Rows, each with its class:
[0, 2, 0, 3, -17, -48, 11, -4, 1, -2, 21, 3, -5, -15, -11, 1, -1, 9, 24, -3, -35, -4, 4, -37, -6, 10, 7, -1, 6, -11, 16, -13, -3]  <73>
[-5, 8, -5, -8, -40, 8, 0, 24, 0, 35, -4, 4, -1, -14, -29, 13, -48, -5, 11, -15, -9, -7, 9, -11, 3, -3, 3, -24, 11, 20, -3, -6, 8]  <66>
[-4, -4, 19, -8, 33, 0, 5, 22, -17, 1, 3, 30, -8, 28, -21, -1, -14, -20, 26, -18, 27, 16, 6, -3, -3, 17, 8, -17, 14, 12, 12, -7, -3]  <72>
[3, 2, -9, -10, 30, 20, -3, 8, -6, 10, 2, -1, -11, 22, 4, -14, 8, 2, 26, -2, 27, 14, -4, -22, -10, 20, 7, 2, -25, -4, 37, 9, -13]  <72>
[2, 2, -26, 3, -63, 7, -1, -18, 2, -9, -7, -6, -14, -27, 8, 5, -16, -5, -30, 9, -33, -29, 3, 16, 4, -21, -1, 11, -17, -6, -5, 6, 25]  <64>
[-4, -12, 16, -1, 11, -20, 7, 23, -1, 5, 20, 12, 2, 10, -5, -9, -7, 1, 10, -9, 7, -4, 3, -11, -10, 8, -7, -1, 15, 1, 0, -6, -5]  <61>
[-4, 13, -5, 4, -90, -11, -2, 14, 2, -1, 6, 5, 14, -29, -35, 19, -40, 2, -9, 5, -21, -13, 12, 25, 10, -16, -7, -9, 19, 9, -11, -3, 2]  <61>
[7, -4, 28, -10, 30, 8, 8, 18, -7, -3, -1, -11, -4, 29, -34, 6, -7, 4, 24, -13, 59, -2, 7, -4, 9, 22, 11, -15, 4, 11, -3, -4, 1]  <72>
[1, 10, -1, -18, -23, -43, 9, 3, 3, -7, 2, 1, -2, -7, -1, -12, -16, 14, 22, -2, -13, -15, 24, -32, -7, 13, 3, -7, 24, -3, 11, -13, 0]  <73>
[-4, -7, 27, -14, 75, 4, 0, -1, 5, 19, 5, 4, 0, 34, 24, -16, 26, 13, 25, -17, 28, 13, -9, -21, 4, 21, 4, -9, -5, -3, 15, -3, 3]  <72>
[-1, 3, 5, -5, -3, -38, 0, 12, -1, -7, 12, 9, 4, -3, -3, -1, -8, 7, 38, 8, -28, -2, -1, -34, -7, 11, 4, -24, 35, -5, 17, -20, -9]  <73>
[-3, 0, 2, -4, -27, -49, -9, 0, -2, 0, 22, 3, 1, -10, 4, 6, -22, 9, 25, -6, -34, -9, -1, -24, -11, 22, 4, -9, 21, -7, -1, -14, -7]  <73>
[-6, 0, 34, -2, -13, -43, 4, 9, -7, 11, 12, 17, 8, -5, -7, 2, -5, 8, 20, -5, -9, -3, -5, -20, -1, 7, 3, -5, 29, -15, 19, -13, -10]  <73>
[11, 1, -40, -2, -49, 11, 6, -23, 1, 11, -10, -13, 0, -27, 13, 2, -2, -3, -23, 21, -12, 7, 1, 11, -6, -3, -7, 10, -35, 2, 0, 15, -1]  <64>
[-4, 6, 1, -5, 39, 4, 3, 5, -6, 3, -11, -5, -3, 12, -12, -6, -11, 2, 22, -8, 22, 4, 9, -16, -4, 12, 12, -15, -9, 9, 2, -8, 9]  <72>
[1, 3, 10, -6, 58, 10, 12, 7, -5, 7, 10, 4, -15, 27, -16, -17, -3, 2, 20, -7, 28, 4, -2, -11, -15, 21, 7, -9, 5, 10, -3, -1, 1]  <72>
[-2, 2, 14, 5, -14, -37, -4, -6, -2, -3, 14, 1, 8, -10, 13, -4, 5, 4, 15, -1, -50, 1, -1, -22, 6, 4, -6, 5, 19, -21, 15, -39, -17]  <73>
[-8, 12, -28, 0, -56, 1, 4, -25, 2, 4, -4, -10, -1, -29, 12, 8, -27, -4, -31, 28, -26, -6, 2, 24, 11, -20, -4, 13, -26, 5, 10, 14, -9]  <64>
[-4, -5, 15, -19, 57, 1, 5, 3, -6, 4, -4, 17, -16, 34, -12, -11, -6, 5, 26, -19, 37, 7, -5, -4, -6, 12, 7, -8, 1, 4, 13, 4, -9]  <72>
[1, 0, 16, 3, -4, -47, 2, -1, -1, -5, 22, 0, 6, -12, 3, -15, -8, 15, 32, 3, -33, -18, -2, -32, -6, 8, 11, -11, 47, -14, 2, -24, -4]  <73>
[0, 2, -21, 5, -68, 10, 3, -22, 18, -1, -13, -10, -7, -28, 19, 6, -4, -3, -46, 19, -13, 9, 13, 20, 6, -11, 8, 22, -27, -2, -8, 24, 0]  <64>
[0, -5, 7, -12, 23, 19, 2, 25, -7, 6, -3, 2, -11, 27, -38, 6, -30, 10, 25, -8, 43, 5, 8, -1, 4, 12, 14, -23, 13, 31, -8, 4, -11]  <72>
[2, -1, -6, 2, -62, 0, -6, -8, 3, 4, -4, 3, -6, -27, 10, 12, -7, 3, -37, 11, -12, -10, 5, 28, 4, -15, -6, 12, -12, -10, -8, 4, -3]  <64>
[-8, 3, 18, -1, -19, -43, 7, -8, 13, 0, 10, 5, -1, -11, 6, -12, 3, -1, 22, -6, -27, -4, 1, -31, -9, 8, 6, -3, 2, -16, 7, -17, -13]  <73>
[-5, 1, -21, -4, -25, 31, 5, -19, -9, 0, -25, 3, -25, -6, 9, -5, -4, -9, -29, 25, 25, 7, -7, 18, -1, 6, -5, 17, -33, 10, -5, 20, 5]  <62>
